Below are the code and all the weights of a small trained network. Each question names an input and a target symbol and asks about switching units off, where a switched-off unit gives its printed mean instead of its output.

import numpy as np


def w(rows, s, z=0):
    codes = np.array(rows[::2]) - 128.0
    scale = np.full(codes.shape[1], s)
    scale[-1] = z or s
    return codes * scale


def norm(h):
    return h / np.sqrt((h * h).mean(-1, keepdims=True) + 1e-5)


def f(y):
    return np.maximum(y, 0)


def softmax(a):
    e = np.exp(a - a.max(-1, keepdims=True))
    return e / e.sum(-1, keepdims=True)


def log_softmax(a):
    a = a - a.max(-1, keepdims=True)
    return a - np.log(np.exp(a).sum(-1, keepdims=True))


def net(x, mask):
    ids = ['δηλμξτ'.index(c) for c in x.split()]
    T = len(ids)
    res = E[ids] + P[:T]
    r = norm(res)
    for j in range(2):
        rows = slice(4 * j, 4 * j + 4)
        q, k, v = (r @ M[0][rows].T for M in (Q, K, V))
        z = softmax(np.where(np.tri(T) > 0, q @ k.T / 4**0.5, -1e9)) @ v
        o = O[0][rows]
        res = res + np.where(mask[j], z, o[:, -1]) @ o[:, :-1]
    y = f(norm(res) @ A[0][:, :-1].T + A[0][:, -1])
    res = res + np.where(mask[2:10], y, B[0][:, -1]) @ B[0][:, :-1]
    return log_softmax(norm(res)[-1] @ U[:, :-1].T + U[:, -1])


Q, K, V, O, A, B = {}, {}, {}, {}, {}, {}
E = w([
[117,93,155,98,43,146,212,33,89,92,80,99],'δ',
[57,11,64,149,106,151,85,174,171,70,94,148],'η',
[105,232,112,70,79,205,90,134,84,95,24,181],'λ',
[158,178,180,185,125,97,40,107,2,118,187,124],'μ',
[225,71,129,107,184,106,106,218,117,193,148,69],'ξ',
[140,149,118,195,132,209,185,105,144,155,117,218],'τ',
],0.0012)
P = w([
[69,125,102,92,126,84,106,140,135,105,152,79],'0',
[100,110,241,177,111,136,107,207,171,102,40,125],'1',
[141,104,149,138,107,249,104,82,117,157,141,102],'2',
[101,115,62,129,73,108,155,131,67,216,162,100],'3',
[135,107,214,174,117,106,94,161,175,96,27,114],'4',
[160,100,147,127,135,210,123,90,107,158,145,156],'5',
[121,130,67,133,89,76,148,120,64,218,163,115],'6',
[157,106,191,165,123,75,105,142,171,99,28,114],'7',
[189,119,143,129,156,172,146,93,105,149,139,186],'8',
[114,134,58,149,107,43,149,128,65,221,167,128],'9',
[139,94,219,163,96,92,102,185,178,111,14,127],'10',
[226,171,100,142,156,149,152,131,121,111,131,202],'11',
],0.0016)
Q[0] = w([
[109,101,245,123,207,88,67,181,246,8,46,96],'H1',
[143,140,204,153,204,9,19,207,113,133,212,59],'H1',
[167,63,225,135,182,233,103,178,199,76,40,143],'H1',
[124,105,26,41,132,69,188,173,121,217,172,76],'H1',
[168,217,103,68,131,167,168,64,46,216,251,145],'H2',
[123,182,245,56,34,88,108,127,90,62,2,111],'H2',
[85,119,123,100,162,175,212,29,208,58,221,113],'H2',
[97,232,71,114,183,225,88,156,161,138,165,177],'H2',
],0.0048)
K[0] = w([
[17,89,63,83,159,164,118,152,178,57,163,126],'H1',
[33,127,110,172,166,107,35,175,122,161,184,74],'H1',
[38,80,76,106,79,221,193,158,210,127,54,169],'H1',
[242,72,145,103,238,61,104,182,136,221,160,30],'H1',
[211,216,175,197,130,144,209,76,105,208,144,170],'H2',
[89,197,208,2,84,111,104,110,48,80,88,76],'H2',
[85,60,174,223,66,179,246,33,208,170,86,178],'H2',
[144,253,77,190,119,212,102,188,196,151,91,223],'H2',
],0.0051)
V[0] = w([
[162,52,128,74,163,132,205,168,182,200,84,79],'H1',
[104,109,142,247,113,94,109,78,82,53,180,145],'H1',
[57,163,82,110,97,131,188,74,168,69,123,164],'H1',
[113,151,124,127,78,183,192,113,173,156,58,194],'H1',
[46,109,167,116,83,135,166,88,164,151,96,102],'H2',
[81,115,103,52,176,115,143,215,253,189,93,89],'H2',
[231,119,102,108,173,145,182,147,153,152,82,160],'H2',
[110,233,72,100,60,141,101,171,73,73,17,166],'H2',
],0.0022)
O[0] = w([
[201,167,159,96,168,107,136,189,234,17,145,98,102],'H1',
[74,117,58,158,91,197,98,1,29,121,114,133,155],'H1',
[134,93,135,39,98,162,71,125,91,111,174,49,176],'H1',
[89,117,144,117,197,94,113,153,123,59,70,81,250],'H1',
[230,254,97,142,72,68,136,155,119,160,196,213,187],'H2',
[157,153,158,146,192,208,132,68,67,151,56,162,61],'H2',
[181,112,198,84,45,163,74,97,119,194,123,104,83],'H2',
[130,66,174,155,129,82,177,155,119,245,216,129,220],'H2',
],0.0024,0.0015)
A[0] = w([
[113,92,157,118,109,147,80,132,126,127,127,42,44],'N1',
[125,87,160,113,134,143,85,124,101,109,122,78,106],'N2',
[142,98,174,121,84,147,104,129,110,112,131,84,87],'N3',
[155,153,125,158,140,129,137,131,112,99,86,174,67],'N4',
[153,254,129,153,105,54,105,165,214,139,154,182,4],'N5',
[157,145,159,124,125,142,110,132,83,135,134,178,126],'N6',
[123,96,122,118,119,136,130,129,116,164,177,79,185],'N7',
[149,103,123,141,115,154,118,89,96,78,140,146,129],'N8',
],0.0045,0.004)
B[0] = w([
[67,79,3,134,8,25,141,88,40,212,239,196,170],'N1',
[118,163,128,152,126,161,91,90,100,132,111,152,207],'N2',
[67,136,94,183,151,135,88,133,94,166,126,152,198],'N3',
[159,130,93,69,87,133,111,118,133,106,181,96,165],'N4',
[120,249,131,121,186,69,140,86,201,236,94,119,200],'N5',
[126,121,103,104,109,107,156,124,148,102,138,103,189],'N6',
[150,128,151,133,148,161,117,117,152,96,104,133,253],'N7',
[150,124,156,111,138,107,150,158,140,145,127,114,205],'N8',
],0.0058,0.0029)
U = w([
[190,105,103,33,29,71,143,151,147,72,212,88,245],'δ',
[83,94,38,154,49,135,122,73,79,181,199,190,201],'η',
[106,239,93,103,202,57,132,99,195,195,111,116,29],'λ',
[190,38,248,114,155,109,178,195,80,185,138,152,163],'μ',
[1,84,39,154,203,85,162,199,157,48,108,50,49],'ξ',
[147,178,190,184,170,247,61,62,124,75,34,139,22],'τ',
],0.0039,0.0012)

Each question gives the input, a string of symbols that net reads in full, and the target symbol t.
The units are the heads (4 rows each of Q, K, V and O) and the neurons (one row each of A and B). Each row of codes is followed by its name. A weight is (code - 128) times the scale printed after its matrix; where a second scale follows, it is the last column's (O, A, B and U).
mask holds one flag per unit, heads first, then neurons. A switched-off unit (its flag False) gives its mean, the last column of its rows in O or B, instead of its output. The means were averaged over made-up inputs and are rounded, as every weight is.
A unit's drop is (log p(t) with every unit on - log p(t) with that unit switched off) / (log p(t) with every unit on - log p(t) with every unit switched off).
The circuit of an input: a set's keep is (log p(t) with only the set's units on - log p(t) with every unit switched off) / (log p(t) with every unit on - log p(t) with every unit switched off). Starting from all 10 units, units are removed one at a time, each time the one whose removal leaves the highest keep (on an exact tie, the one counted first), for as long as the keep stays at least 0.8.
units of the circuit, in order: the units of the circuit, biggest drop first
most important unit: the unit with the biggest drop
k most important neurons: the k neurons with the biggest drops, biggest first
which heads matter: for each layer, one digit per head in row order, 1 if its drop is at least 0.15 and else 0, layers parted by /
input ξ τ η μ δ λ μ η μ, target μ: most important unit -> H1
input τ λ ξ η δ τ τ μ, target η: units of the circuit, in order -> N1; H1
input λ δ δ, target τ: 4 most important neurons -> N1; N7; N3; N5
input λ λ μ δ ξ, target μ: which heads matter -> 01
input η τ δ η δ τ η μ μ, target τ: which heads matter -> 11
input τ ξ ξ η τ τ τ δ η, target τ: 2 most important neurons -> N2; N1
input λ η τ δ τ τ τ δ δ τ τ η, target τ: 3 most important neurons -> N1; N2; N5
input τ η δ λ λ δ τ, target τ: units of the circuit, in order -> N7; N1; N5; H2
input λ δ η τ η τ δ η, target μ: units of the circuit, in order -> H2; N5; N1
input λ λ λ η δ τ δ λ τ δ ξ δ, target δ: which heads matter -> 00
input τ δ λ ξ δ μ ξ ξ δ τ τ μ, target τ: which heads matter -> 11
input η η ξ δ, target λ: which heads matter -> 10
input ξ ξ τ μ ξ η δ ξ τ δ τ δ, target μ: 2 most important neurons -> N8; N5
input η ξ ξ μ η ξ τ μ τ δ μ, target δ: 2 most important neurons -> N6; N4
input τ δ τ λ λ τ η, target ξ: which heads matter -> 10
input μ λ μ τ μ, target ξ: most important unit -> H2
input η δ η λ τ, target δ: which heads matter -> 00
input λ δ δ η ξ λ δ δ τ τ δ λ, target δ: 4 most important neurons -> N6; N5; N2; N3
input ξ ξ τ ξ τ η τ τ ξ, target δ: which heads matter -> 11
input τ λ τ δ τ λ η λ η δ, target δ: units of the circuit, in order -> N5; N3; H2; N1
input ξ λ τ ξ τ τ τ η τ δ δ, target τ: units of the circuit, in order -> H2
input λ δ μ η τ η ξ τ δ δ λ, target μ: units of the circuit, in order -> H2; N5
input ξ λ η δ δ η δ, target λ: units of the circuit, in order -> H1; N5; H2
input η ξ μ λ λ ξ λ λ, target δ: which heads matter -> 01
input ξ δ η η, target λ: units of the circuit, in order -> H1; N5
